Read these off the row that follows.
1) Report the 1st entry from the left.
2) Report the first entry from the right.
3) Report the 2nd entry from the left.
4) Report the entry at the centre.
5) Report the third entry.
6) Report the entry just right of 43.
7) Report the 2nd smallest entry.
[46, 86, 43, 92, 38, 72, 29, 62, 6, 69, 56, 48, 64, 64, 80]
1) 46
2) 80
3) 86
4) 62
5) 43
6) 92
7) 29

Read these off the array that follows.
1) Find the entry just right of 381.
2) Find the entry just right of -149.
3) Find the entry just right of -531.
4) Find the entry just left of the smallest entry.
[[574, -282, 456, -85, -570, 425, -68, 16], [-230, -329, -274, 754, -261, 537, -84, -230], [515, -117, -453, -202, -184, -201, 424, 153], [-531, 271, 207, 637, -351, -210, 512, -496], [583, 381, -179, -403, -58, 399, -139, 135], [51, -246, -212, -149, 549, -227, 52, -63], [-221, -105, -478, 604, -524, 277, 743, 763]]
1) -179
2) 549
3) 271
4) -85

a =
6  3  3  4  7  4  3  5  4  5
5  3  3  4  6  5  5  3  4  5
6  9  6  4  2  5  7  5  8  9
7  6  2  4  1  3  6  5  5  4
6  5  4  3  3  4  2  1  4  5
2  3  5  3  3  5  6  2  5  3
4  4  3  3  7  5  3  4  5  4
7  6  4  7  5  3  1  7  5  4
4  6  5  6  2  3  6  2  5  4
4  4  5  2  4  5  5  4  5  3
2  4  3  6  2  0  2  4  5  7
2  3  2  4  5  5  2  3  6  3
5  4  4  3  6  6  3  4  5  4
2  3  5  7  6  6  4  4  3  5
Counting starts at 1.
Find the entry at row 1, column 1.
Answer: 6
Find the entry in the bottom-left corner.
Answer: 2
The entry in row 1 and column 2 -> 3
The entry in row 2 and column 2 -> 3
Find the entry in the bottom-right corner.
Answer: 5
Find the entry in row 2 and column 3.
Answer: 3
The entry at row 1, column 3 -> 3
The entry in row 3 and column 1 is 6
The entry at row 2, column 1: 5
The entry in the top-right corner -> 5
Find the entry just right of the smallest entry.
Answer: 2
Find the top entry of the column that holds the smallest entry.
Answer: 4
Find the bottom entry of the column that holds the smallest entry.
Answer: 6
Find the entry directly above the smallest entry.
Answer: 5
The entry directly below the smallest entry -> 5

[[5 5 6 3 5 5 4 2 5 2 5 6 4]
 [5 4 5 4 7 4 4 7 4 4 7 5 7]
 [5 5 6 6 6 4 4 5 5 3 7 5 6]
 [4 4 4 6 5 4 5 7 5 7 5 5 6]
 [4 4 3 6 5 5 5 8 5 7 4 4 5]
 [5 5 6 5 6 4 4 6 5 3 6 5 6]
 [5 5 6 3 5 5 4 0 4 3 5 5 4]
 [6 5 6 3 5 5 4 2 4 3 5 5 4]
 [6 5 5 1 8 4 5 8 2 4 7 4 7]
 [4 4 4 7 5 5 5 8 6 7 5 5 5]
 [5 5 4 5 3 5 5 3 5 6 3 5 3]]
Read off the last entry, reading row by row.
A: 3
Read off the entry in the top-left corner.
A: 5
The second-last entry, reading row by row: 5
Read off the bottom-left entry.
A: 5
The entry just right of the centre entry is 6
Read off the top-right entry.
A: 4
The entry directly below the smallest entry is 2
The fourth-last entry, reading row by row -> 6
The 3rd entry on the main diagonal -> 6
The second entry on the main diagonal -> 4
Read off the third entry, reading row by row.
A: 6
The entry just right of the smallest entry: 4
Read off the centre entry.
A: 4
The second entry on the diagonal from the top-right corner is 5
Read off the top entry of the column that holds the smallest entry.
A: 2
The third-last entry, reading row by row -> 3
The 4th entry in reading order is 3
The last entry of the smallest entry's row is 4
The entry just left of the smallest entry -> 4
The entry just left of 1 -> 5
The entry directly above the centre entry: 5

A =
453 616 555 -547 456 -71 -505 222 -323 566 334 -363 257 386 -571 622
-82 -8 159 331 -303 292 -143 -117 22 129 312 -453 519 -261 243 -165
133 78 -102 -341 258 -291 133 112 -79 -140 -299 396 -445 194 -202 146
379 436 182 -294 -174 -457 315 118 -526 -351 -310 31 171 -370 183 -110
340 381 157 -210 -143 -392 346 129 -428 -317 -272 84 166 -316 216 -97
-87 -13 156 343 -317 301 -140 -123 26 123 313 -458 525 -272 256 -178
-690 -796 -417 565 -42 617 -332 -301 718 245 310 -81 -229 233 -48 -141
467 523 216 -373 -96 -539 383 188 -572 -360 -356 120 142 -321 161 -43
132 81 -91 -333 253 -280 122 110 -79 -127 -282 375 -424 193 -202 147
-40 -35 -36 -63 -36 -48 -66 -45 -55 -33 -39 -59 -45 -37 -66 -32
-619 -825 -729 700 -617 85 615 -307 401 -724 -425 406 -321 -512 703 -824
149 98 -87 -363 282 -301 122 123 -89 -123 -293 397 -444 214 -223 173
-78 -11 144 296 -264 268 -144 -108 25 127 290 -410 467 -226 209 -138
Find the entry directly above -82.
453
Find the last entry, reading row by row.
-138
The bottom-left entry -> -78
Find the entry directly above -43.
-141
The entry just left of the smallest entry -> -619
The smallest entry in the last row is -410
The first entry of the largest entry's row: -690
The entry just right of the smallest entry is -729
Find the entry directly below 118.
129
The entry directly above 78: -8
The smallest entry in the first row -> -571
Find the 4th-last entry, reading row by row.
467
The bottom entry of the column that holds the largest entry -> 25
Find the entry just left of 214.
-444
The entry just right of 406: -321
The entry just right of 166 is -316
Find the fourth entry in reading order.
-547
The entry directly above -39 -> -282
Find the second entry in reading order.
616
Find the entry just left of 22.
-117
The entry just left of -55 is -45
The entry just right of 617: -332
The top-right entry -> 622
The entry just right of 85: 615
Find the 3rd entry from the end, reading row by row.
-226
Find the entry directly above -229.
525
The entry directly below 245: -360
Find the entry directly above 397.
406
The entry directly above 310 is 313
Find the entry just left of the largest entry.
-301
